Here is a tiny trained network, its code and every weight. The questions are about switching its units off for an input and a class, where a switched-off unit gives its printed mean instead of its output.

import numpy as np


def w(rows, s, z=0):
    codes = np.array(rows[::2]) - 128.0
    scale = np.full(codes.shape[1], s)
    scale[-1] = z or s
    return codes * scale


def f(y):
    return y / 2 * (1 + np.tanh(0.7978845608 * (y + 0.044715 * y**3)))


def log_softmax(a):
    a = a - a.max(-1, keepdims=True)
    return a - np.log(np.exp(a).sum(-1, keepdims=True))


def net(x, mask):
    res = np.array(x, float).reshape(1, 6) / 4 @ E
    y = f(res @ A[0][:, :-1].T + A[0][:, -1])
    res = res + np.where(mask, y, B[0][:, -1]) @ B[0][:, :-1]
    return log_softmax(res[-1] @ U[:, :-1].T + U[:, -1])


A, B = {}, {}
E = w([
[126,128,125,129],'x0',
[128,125,126,130],'x1',
[68,254,158,180],'x2',
[203,144,47,217],'x3',
[57,105,15,129],'x4',
[57,37,196,250],'x5',
],0.0061)
A[0] = w([
[136,161,72,87,90],'n1',
[140,164,80,22,56],'n2',
[62,103,161,69,157],'n3',
[46,121,193,63,129],'n4',
[198,132,222,152,203],'n5',
[163,126,100,118,95],'n6',
[186,124,86,176,77],'n7',
[90,201,137,148,53],'n8',
[235,8,116,112,138],'n9',
[102,82,160,171,5],'n10',
[159,131,172,135,252],'n11',
[220,164,93,150,51],'n12',
[194,155,55,193,232],'n13',
[104,60,140,181,98],'n14',
[108,119,85,160,108],'n15',
[16,49,139,191,118],'n16',
[135,42,112,62,69],'n17',
[184,140,189,123,169],'n18',
[161,63,172,69,157],'n19',
[183,72,98,121,64],'n20',
[104,101,148,182,43],'n21',
[79,133,162,87,111],'n22',
[181,132,96,215,99],'n23',
[175,125,106,203,100],'n24',
[9,99,31,119,155],'n25',
[106,213,146,163,143],'n26',
[152,185,96,96,76],'n27',
[136,142,148,41,64],'n28',
[112,104,204,153,191],'n29',
],0.011,0.0034)
B[0] = w([
[191,161,184,128,178],'n1',
[195,146,253,204,225],'n2',
[78,119,124,58,193],'n3',
[89,135,146,81,215],'n4',
[147,234,52,83,232],'n5',
[109,122,144,149,139],'n6',
[55,122,167,80,165],'n7',
[72,62,170,233,173],'n8',
[63,161,122,229,244],'n9',
[157,140,179,141,155],'n10',
[138,152,77,98,197],'n11',
[85,117,194,105,178],'n12',
[64,171,171,45,250],'n13',
[189,178,187,139,192],'n14',
[150,162,134,95,152],'n15',
[182,178,190,128,253],'n16',
[40,177,154,183,181],'n17',
[125,210,75,135,192],'n18',
[75,134,127,137,199],'n19',
[107,120,122,149,158],'n20',
[155,107,227,119,156],'n21',
[85,65,106,75,164],'n22',
[97,65,132,25,194],'n23',
[78,149,191,36,178],'n24',
[183,254,56,106,240],'n25',
[31,106,123,229,214],'n26',
[159,106,219,158,182],'n27',
[119,139,157,128,184],'n28',
[177,151,118,110,204],'n29',
],0.0072,0.0058)
U = w([
[192,143,220,163,80],'0',
[108,158,112,141,248],'1',
[55,120,145,56,86],'2',
[41,149,107,248,93],'3',
[157,223,56,131,84],'4',
[129,148,116,143,240],'5',
[160,98,71,128,101],'6',
[162,39,93,147,77],'7',
],0.014,0.012)

Each question gives the input, the list of numbers given to net, and the class t.
The units are the neurons (one row each of A and B). Each row of codes is followed by its name. A weight is (code - 128) times the scale printed after its matrix; where a second scale follows, it is the last column's (A, B and U).
mask holds one flag per neuron, in row order. A switched-off neuron (its flag False) gives its mean, the last column of its row in B, instead of its output. The means were averaged over made-up inputs and are rounded, as every weight is.
A unit's drop is (log p(t) with every unit on - log p(t) with that unit switched off) / (log p(t) with every unit on - log p(t) with every unit switched off).
The circuit of an input: a set's keep is (log p(t) with only the set's units on - log p(t) with every unit switched off) / (log p(t) with every unit on - log p(t) with every unit switched off). Starting from the 12 units with the biggest drops (on a tie, the unit counted first), units are removed one at a time, each time the one whose removal leaves the highest keep (on an exact tie, the one counted first), for as long as the keep stays at least 0.8.
circuit, biggest first: the units of the circuit, biggest drop first
most important unit: the unit with the biggest drop
top k neurons: the k neurons with the biggest drops, biggest first
input [-7,3,8,-1,8,-3], class 3: top 3 neurons => (n8; n26; n5)
input [-4,2,3,-1,-7,-5], class 4: most important unit => n5
input [0,-4,-7,-4,-8,3], class 4: circuit, biggest first => (n5; n18)
input [3,-1,2,8,-1,-8], class 0: top 3 neurons => (n2; n27; n1)
input [5,-4,-3,6,1,-5], class 2: circuit, biggest first => (n13; n12)
input [7,-1,5,5,-3,-7], class 0: circuit, biggest first => (n27; n2)
input [4,-2,5,7,5,1], class 2: top 2 neurons => (n13; n23)
input [-1,-5,6,-7,-8,6], class 4: top 3 neurons => (n5; n29; n18)
input [-2,2,-8,-5,-8,-1], class 3: top 2 neurons => (n9; n17)
input [4,2,8,-5,3,-4], class 3: circuit, biggest first => (n26; n8)
input [1,-2,-4,8,8,4], class 2: circuit, biggest first => (n23; n13)
input [4,0,-6,6,-1,4], class 2: top 3 neurons => (n23; n24; n13)
input [4,1,-3,5,4,5], class 0: circuit, biggest first => (n16; n14)
input [0,-8,-8,-6,-3,1], class 3: most important unit => n9
input [-1,4,-7,-3,8,2], class 4: top 2 neurons => (n25; n26)
input [0,-4,-6,-6,8,-3], class 4: top 3 neurons => (n25; n26; n8)
input [0,-2,-4,3,6,5], class 4: top 2 neurons => (n25; n2)
input [-4,-8,3,8,5,7], class 2: circuit, biggest first => (n23; n24)
input [5,5,-6,-3,5,-5], class 3: top 2 neurons => (n17; n9)
input [-7,-6,-3,-2,-8,6], class 4: most important unit => n5
input [0,2,8,1,2,0], class 3: top 2 neurons => (n26; n8)
input [1,-3,7,0,4,-7], class 0: circuit, biggest first => (n2; n27)
